Here is a tiny trained network, its code and every weight. The questions are about switching its units off for an input and a target symbol, where a switched-off unit gives its printed mean instead of its output.

import numpy as np


def w(rows, s, z=0):
    codes = np.array(rows[::2]) - 128.0
    scale = np.full(codes.shape[1], s)
    scale[-1] = z or s
    return codes * scale


def norm(h):
    return h / np.sqrt((h * h).mean(-1, keepdims=True) + 1e-5)


def f(y):
    return y / 2 * (1 + np.tanh(0.7978845608 * (y + 0.044715 * y**3)))


def softmax(a):
    e = np.exp(a - a.max(-1, keepdims=True))
    return e / e.sum(-1, keepdims=True)


def log_softmax(a):
    a = a - a.max(-1, keepdims=True)
    return a - np.log(np.exp(a).sum(-1, keepdims=True))


def net(x, mask):
    ids = ['ΔΣΩαεμψ'.index(c) for c in x.split()]
    T = len(ids)
    res = E[ids] + P[:T]
    u = 0
    for l in range(2):
        r = norm(res)
        for j in range(2):
            rows = slice(3 * j, 3 * j + 3)
            q, k, v = (r @ M[l][rows].T for M in (Q, K, V))
            z = softmax(np.where(np.tri(T) > 0, q @ k.T / 3**0.5, -1e9)) @ v
            o = O[l][rows]
            res = res + np.where(mask[u + j], z, o[:, -1]) @ o[:, :-1]
        u += 2
        y = f(norm(res) @ A[l][:, :-1].T + A[l][:, -1])
        res = res + np.where(mask[u : u + 12], y, B[l][:, -1]) @ B[l][:, :-1]
        u += 12
    return log_softmax(norm(res)[-1] @ U[:, :-1].T + U[:, -1])


Q, K, V, O, A, B = {}, {}, {}, {}, {}, {}
E = w([
[77,108,121,200,153,219],'Δ',
[93,22,83,253,220,96],'Σ',
[157,187,186,178,49,155],'Ω',
[178,181,147,141,222,191],'α',
[104,162,224,34,127,178],'ε',
[152,120,108,28,190,125],'μ',
[255,74,160,93,123,144],'ψ',
],0.0069)
P = w([
[148,151,42,81,3,156],'0',
[126,124,192,137,163,143],'1',
[128,137,185,147,180,148],'2',
[114,152,169,139,183,157],'3',
[127,168,176,152,172,150],'4',
[132,178,168,142,160,160],'5',
[150,171,145,135,160,163],'6',
[157,187,138,130,144,164],'7',
[174,182,124,118,132,165],'8',
[184,178,117,109,130,167],'9',
[179,158,119,119,128,169],'10',
],0.0037)
Q[0] = w([
[106,140,154,67,138,64],'0.h0',
[117,164,183,44,126,69],'0.h0',
[187,154,154,135,90,81],'0.h0',
[171,94,97,91,127,54],'0.h1',
[48,77,116,162,160,75],'0.h1',
[8,64,108,170,106,3],'0.h1',
],0.0082)
K[0] = w([
[113,116,201,160,176,135],'0.h0',
[117,112,181,133,176,164],'0.h0',
[81,79,141,150,116,192],'0.h0',
[128,181,145,153,114,57],'0.h1',
[154,141,205,182,215,131],'0.h1',
[113,138,255,137,204,135],'0.h1',
],0.0083)
V[0] = w([
[99,155,125,151,96,145],'0.h0',
[150,160,190,225,179,92],'0.h0',
[58,128,22,79,138,141],'0.h0',
[92,161,255,69,117,131],'0.h1',
[157,101,203,176,180,60],'0.h1',
[157,51,144,52,193,151],'0.h1',
],0.0045)
O[0] = w([
[98,160,142,91,74,83,143],'0.h0',
[181,30,62,1,124,158,129],'0.h0',
[57,212,192,151,189,155,81],'0.h0',
[125,195,141,43,93,162,96],'0.h1',
[230,137,207,120,98,195,2],'0.h1',
[204,172,163,86,182,61,127],'0.h1',
],0.0035,0.0029)
A[0] = w([
[42,179,117,157,101,103,88],'0.n0',
[115,130,86,73,124,181,99],'0.n1',
[156,80,70,34,123,168,118],'0.n2',
[120,59,27,131,71,132,90],'0.n3',
[129,208,99,152,23,35,220],'0.n4',
[199,167,182,163,114,166,1],'0.n5',
[116,161,162,46,144,73,217],'0.n6',
[110,101,131,124,138,137,9],'0.n7',
[138,200,231,161,34,138,80],'0.n8',
[45,133,100,83,173,114,208],'0.n9',
[236,58,119,64,169,1,181],'0.n10',
[56,64,35,197,129,132,158],'0.n11',
],0.0052,0.0015)
B[0] = w([
[100,167,162,188,174,154,144],'0.n0',
[102,160,210,145,119,81,166],'0.n1',
[104,224,156,184,99,90,176],'0.n2',
[129,110,151,116,136,204,105],'0.n3',
[153,1,157,132,238,151,129],'0.n4',
[110,140,137,80,201,170,164],'0.n5',
[224,74,218,214,195,83,197],'0.n6',
[179,146,107,127,107,87,104],'0.n7',
[172,82,168,146,216,145,204],'0.n8',
[92,147,165,241,125,91,206],'0.n9',
[102,174,163,240,88,115,205],'0.n10',
[155,131,231,185,119,140,249],'0.n11',
],0.0039,0.0021)
Q[1] = w([
[189,147,187,147,41,101],'1.h0',
[85,63,31,71,61,96],'1.h0',
[95,93,56,34,98,73],'1.h0',
[156,95,119,137,132,159],'1.h1',
[85,94,2,58,76,87],'1.h1',
[101,61,78,48,130,82],'1.h1',
],0.0085)
K[1] = w([
[69,152,28,118,54,151],'1.h0',
[98,14,127,164,165,176],'1.h0',
[75,3,133,184,147,145],'1.h0',
[134,138,133,111,116,93],'1.h1',
[56,118,129,151,201,51],'1.h1',
[51,126,115,203,145,82],'1.h1',
],0.0079)
V[1] = w([
[117,86,206,89,81,86],'1.h0',
[130,196,147,37,153,59],'1.h0',
[104,129,89,186,116,12],'1.h0',
[203,137,125,104,86,125],'1.h1',
[138,188,137,180,138,3],'1.h1',
[166,102,140,85,255,148],'1.h1',
],0.0058)
O[1] = w([
[104,67,233,134,56,96,60],'1.h0',
[52,161,121,99,122,67,172],'1.h0',
[144,134,155,254,242,78,53],'1.h0',
[165,232,193,114,143,174,86],'1.h1',
[208,125,113,48,31,77,87],'1.h1',
[140,61,171,76,218,152,252],'1.h1',
],0.006,0.0022)
A[1] = w([
[127,144,155,100,150,103,177],'1.n0',
[110,194,146,159,75,131,148],'1.n1',
[113,136,169,54,176,110,105],'1.n2',
[120,79,133,211,137,109,198],'1.n3',
[109,193,113,150,153,55,20],'1.n4',
[193,103,86,136,169,115,142],'1.n5',
[123,98,203,161,104,98,107],'1.n6',
[112,147,86,89,62,121,84],'1.n7',
[117,167,127,122,188,165,172],'1.n8',
[246,62,101,61,153,1,4],'1.n9',
[97,72,48,129,153,148,146],'1.n10',
[173,166,122,88,137,81,123],'1.n11',
],0.0067,0.003)
B[1] = w([
[93,74,76,140,58,101,176],'1.n0',
[83,156,109,112,75,80,156],'1.n1',
[79,118,110,150,64,104,193],'1.n2',
[135,134,108,35,73,100,245],'1.n3',
[171,70,163,159,207,190,115],'1.n4',
[178,116,94,100,51,108,161],'1.n5',
[152,94,63,123,46,119,165],'1.n6',
[111,120,185,136,152,182,96],'1.n7',
[116,152,131,84,67,72,254],'1.n8',
[44,253,213,173,200,152,127],'1.n9',
[89,115,68,103,76,99,180],'1.n10',
[105,65,102,84,132,122,139],'1.n11',
],0.005,0.0034)
U = w([
[50,175,135,226,115,218,89],'Δ',
[144,57,35,202,64,80,204],'Σ',
[188,30,177,140,182,214,15],'Ω',
[135,188,6,37,173,131,6],'α',
[56,93,189,29,53,73,241],'ε',
[119,161,168,179,225,10,68],'μ',
[253,221,174,146,56,130,255],'ψ',
],0.006,0.00048)

Each question gives the input, a string of symbols that net reads in full, and the target symbol t.
The units are the heads (3 rows each of Q, K, V and O) and the neurons (one row each of A and B). Each row of codes is followed by its name. A weight is (code - 128) times the scale printed after its matrix; where a second scale follows, it is the last column's (O, A, B and U).
mask holds one flag per unit, layer by layer, with each layer's heads first. A switched-off unit (its flag False) gives its mean, the last column of its rows in O or B, instead of its output. The means were averaged over made-up inputs and are rounded, as every weight is.
A unit's drop is (log p(t) with every unit on - log p(t) with that unit switched off) / (log p(t) with every unit on - log p(t) with every unit switched off).
The circuit of an input: a set's keep is (log p(t) with only the set's units on - log p(t) with every unit switched off) / (log p(t) with every unit on - log p(t) with every unit switched off). Starting from the 12 units with the biggest drops (on a tie, the unit counted first), units are removed one at a time, each time the one whose removal leaves the highest keep (on an exact tie, the one counted first), for as long as the keep stays at least 0.8.
units of the circuit, in order: the units of the circuit, biggest drop first
unit that matters most: the unit with the biggest drop
heads that matter: for each layer, one digit per head in row order, 1 if its drop is at least 0.15 and else 0, layers parted by /
input Δ ψ ε, target Σ: heads that matter : 01 / 01
input ψ μ Δ ε, target ψ: unit that matters most : 1.h1
input Σ ε Ω Δ Σ, target Ω: units of the circuit, in order : (0.h1; 1.h0; 1.n2)
input α Δ ε Σ Ω Ω Σ Δ ε, target α: units of the circuit, in order : (1.h0; 0.n8)
input Δ Δ Ω Δ ε Ω, target Ω: units of the circuit, in order : (0.n8; 0.n4)
input μ Ω ε, target μ: units of the circuit, in order : (0.h1; 0.n6; 1.h0)
input Δ ε Ω, target Σ: units of the circuit, in order : (0.h1; 1.h1)
input ψ Δ α Σ, target ψ: units of the circuit, in order : (1.h1; 0.h1; 0.n11; 0.n10)
input μ Ω ψ ε Ω α α μ Δ α, target μ: units of the circuit, in order : (0.h1; 1.h0)
input α α α, target α: heads that matter : 00 / 10
input ε Σ ψ ε α α μ ε Σ, target ε: units of the circuit, in order : (1.h0; 0.h1)
input ψ ψ Δ α, target ψ: units of the circuit, in order : (1.h1; 0.n10)
input α μ ψ μ Ω Δ, target α: heads that matter : 01 / 10
input Δ Δ Σ Δ ψ ψ α Σ ψ ε Δ, target ψ: heads that matter : 00 / 01
input ε Δ Δ Δ, target ε: unit that matters most : 1.h0
input Σ Δ ε Δ, target ε: heads that matter : 00 / 10
input Δ Δ α Δ ε, target Σ: heads that matter : 11 / 01
input Ω ε α α, target Δ: heads that matter : 01 / 01
input α α ε Δ α ε Δ ψ, target α: heads that matter : 00 / 10
input Ω ε μ Δ Δ α α ε μ, target μ: unit that matters most : 0.n2
input α μ Ω, target α: units of the circuit, in order : (1.h0; 0.n11)
input Σ Δ ε ε Ω ε μ Δ Δ, target Ω: units of the circuit, in order : (1.h1; 0.h1; 1.n2)
input μ ε Ω, target μ: heads that matter : 01 / 10
input Δ Δ α μ Ω, target μ: heads that matter : 00 / 10
